Here is a tiny trained network, its code and every weight. The questions are about switching its units off for an input and a target symbol, where a switched-off unit gives its printed mean instead of its output.

import numpy as np


def w(rows, s, z=0):
    codes = np.array(rows[::2]) - 128.0
    scale = np.full(codes.shape[1], s)
    scale[-1] = z or s
    return codes * scale


def f(y):
    return y / 2 * (1 + np.tanh(0.7978845608 * (y + 0.044715 * y**3)))


def softmax(a):
    e = np.exp(a - a.max(-1, keepdims=True))
    return e / e.sum(-1, keepdims=True)


def log_softmax(a):
    a = a - a.max(-1, keepdims=True)
    return a - np.log(np.exp(a).sum(-1, keepdims=True))


def net(x, mask):
    ids = ['ΠΦΨαβδζμστ'.index(c) for c in x.split()]
    T = len(ids)
    res = E[ids] + P[:T]
    r = res
    for j in range(2):
        rows = slice(2 * j, 2 * j + 2)
        q, k, v = (r @ M[0][rows].T for M in (Q, K, V))
        z = softmax(np.where(np.tri(T) > 0, q @ k.T / 2**0.5, -1e9)) @ v
        o = O[0][rows]
        res = res + np.where(mask[j], z, o[:, -1]) @ o[:, :-1]
    y = f(res @ A[0][:, :-1].T + A[0][:, -1])
    res = res + np.where(mask[2:18], y, B[0][:, -1]) @ B[0][:, :-1]
    return log_softmax(res[-1] @ U[:, :-1].T + U[:, -1])


Q, K, V, O, A, B = {}, {}, {}, {}, {}, {}
E = w([
[146,228,169],'Π',
[152,178,141],'Φ',
[81,55,104],'Ψ',
[163,88,101],'α',
[159,164,140],'β',
[192,89,2],'δ',
[187,156,143],'ζ',
[87,88,208],'μ',
[177,177,3],'σ',
[115,226,156],'τ',
],0.016)
P = w([
[2,147,81],'0',
[153,126,150],'1',
[160,125,151],'2',
[161,118,144],'3',
[162,119,148],'4',
[161,120,146],'5',
[161,118,147],'6',
[160,119,146],'7',
[158,119,148],'8',
],0.0088)
Q[0] = w([
[138,43,179],'H0',
[166,133,207],'H0',
[177,251,170],'H1',
[111,116,55],'H1',
],0.026)
K[0] = w([
[155,7,163],'H0',
[214,116,216],'H0',
[14,212,17],'H1',
[242,169,81],'H1',
],0.017)
V[0] = w([
[55,127,95],'H0',
[172,82,111],'H0',
[228,221,248],'H1',
[40,221,124],'H1',
],0.013)
O[0] = w([
[232,96,145,116],'H0',
[97,198,155,117],'H0',
[2,181,14,2],'H1',
[49,205,217,158],'H1',
],0.01,0.0091)
A[0] = w([
[129,164,150,86],'N0',
[129,171,52,241],'N1',
[176,191,86,203],'N2',
[41,75,220,137],'N3',
[214,216,64,13],'N4',
[126,154,148,53],'N5',
[127,72,182,2],'N6',
[80,70,124,195],'N7',
[102,98,136,75],'N8',
[78,8,108,96],'N9',
[93,184,104,110],'N10',
[114,240,115,161],'N11',
[147,195,43,74],'N12',
[201,169,160,195],'N13',
[245,215,107,119],'N14',
[235,210,87,67],'N15',
],0.011,0.0076)
B[0] = w([
[81,122,148,144],'N0',
[224,98,171,174],'N1',
[213,113,106,162],'N2',
[56,174,62,181],'N3',
[8,189,114,149],'N4',
[70,155,154,133],'N5',
[72,18,224,172],'N6',
[108,92,166,143],'N7',
[78,155,158,122],'N8',
[19,84,119,154],'N9',
[187,133,186,152],'N10',
[146,30,105,173],'N11',
[63,204,111,148],'N12',
[143,148,28,254],'N13',
[129,251,151,227],'N14',
[95,27,217,187],'N15',
],0.02,0.019)
U = w([
[116,1,204,172],'Π',
[124,64,98,170],'Φ',
[81,114,250,71],'Ψ',
[185,136,163,129],'α',
[138,70,94,188],'β',
[161,81,243,82],'δ',
[217,46,121,240],'ζ',
[127,106,95,105],'μ',
[87,129,156,61],'σ',
[37,70,157,2],'τ',
],0.0077,0.0043)

Each question gives the input, a string of symbols that net reads in full, and the target symbol t.
The units are the heads (2 rows each of Q, K, V and O) and the neurons (one row each of A and B). Each row of codes is followed by its name. A weight is (code - 128) times the scale printed after its matrix; where a second scale follows, it is the last column's (O, A, B and U).
mask holds one flag per unit, heads first, then neurons. A switched-off unit (its flag False) gives its mean, the last column of its rows in O or B, instead of its output. The means were averaged over made-up inputs and are rounded, as every weight is.
A unit's drop is (log p(t) with every unit on - log p(t) with that unit switched off) / (log p(t) with every unit on - log p(t) with every unit switched off).
The circuit of an input: a set's keep is (log p(t) with only the set's units on - log p(t) with every unit switched off) / (log p(t) with every unit on - log p(t) with every unit switched off). Starting from the 12 units with the biggest drops (on a tie, the unit counted first), units are removed one at a time, each time the one whose removal leaves the highest keep (on an exact tie, the one counted first), for as long as the keep stays at least 0.8.
units of the circuit, in order: the units of the circuit, biggest drop first
most important unit: the unit with the biggest drop
top k neurons: the k neurons with the biggest drops, biggest first
heads that matter: for each layer, one digit per head in row order, 1 if its drop is at least 0.15 and else 0, layers parted by /
input δ δ δ Ψ δ β, target δ: top 4 neurons => (N6; N14; N15; N4)
input σ ζ Φ ζ β σ, target α: top 3 neurons => (N14; N13; N2)
input Π δ Ψ α δ, target Π: most important unit => N15
input δ α Φ Ψ τ, target δ: top 2 neurons => (N6; N14)
input α τ β τ Ψ α β ζ, target α: units of the circuit, in order => (N14; H1; N13)
input τ α ζ ζ, target τ: units of the circuit, in order => (H1; N3; N11)
input ζ μ ζ Ψ δ σ ζ τ, target ζ: heads that matter => 01
input σ Ψ τ μ Π Ψ δ δ Φ, target σ: top 3 neurons => (N13; N3; N11)
input ζ α δ Ψ ζ Φ Φ, target ζ: top 3 neurons => (N15; N14; N6)
input Π σ ζ Π ζ Ψ Ψ α β, target Π: top 2 neurons => (N11; N13)
input Ψ α μ δ, target Ψ: units of the circuit, in order => (N15; N14; H0)
input Ψ ζ Φ Φ, target Ψ: units of the circuit, in order => (H1; N6; N14)
input Ψ α α β, target Ψ: top 3 neurons => (N6; N14; N15)
input Ψ β σ τ, target Ψ: units of the circuit, in order => (H1; N6; N14)
input τ Φ α τ τ β, target τ: top 4 neurons => (N3; N11; N13; N14)
input μ Φ β, target μ: heads that matter => 01
input σ Π ζ Π μ α, target ζ: most important unit => N1
input σ α β σ β Ψ β, target σ: top 3 neurons => (N13; N3; N11)
input μ Ψ σ Π α ζ α σ τ, target μ: top 2 neurons => (N15; N6)
input μ Ψ Ψ δ Π α Π, target μ: top 2 neurons => (N15; N6)
input τ σ Ψ τ, target τ: units of the circuit, in order => (H1; N3)
